Questions about the table below.
1) Report the top-left entry.
2) Report the largest entry in the first row.
3) Report the second entry on the diagonal from the top-right corner.
4) Report the entry just right of the centre entry.
5) Report the entry directly below the centre entry.
6) Report the 3rd entry from the end, reading row by row.
7) Report the bottom-right entry.
8) Report the entry directly above the centre entry.
[[132 116 115 132 114 133 110 112 121 108 108 123 112]
 [116 131 132 124 120 122 122 127 122 122 125 127 129]
 [138 125 117 129 116 138 120 123 120 118 113 133 122]
 [138 131 114 119 117 137 128 121 113 124 118 134 126]
 [131 118 114 132 112 132 109 110 119 107 107 123 112]
 [130 127 127 134 126 131 122 121 129 121 124 127 123]
 [122 128 131 123 126 122 129 135 126 130 130 128 132]]
1) 132
2) 133
3) 127
4) 121
5) 109
6) 130
7) 132
8) 120

Read these off the grid that follows. Rows and columns are numbered from 1.
1) Which number is the entry at row 1, column 3?
2) Which number is the top-left entry?
3) Which number is the entry directly below 152?
4) Which number is the entry at row 3, column 1?
5) Which number is the entry directly below the smallest entry?
6) Which number is the bottom-right entry?
7) Which number is the entry just right of 138?
8) Which number is the entry in row 3 and column 2?
[[129 106 143 109 113 122 128 128 108 105 109 141]
 [124 137 152 148 150 156 121 129 142 138 145 156]
 [119 137 128 123 122 122 121 117 128 136 126 127]]
1) 143
2) 129
3) 128
4) 119
5) 138
6) 127
7) 145
8) 137
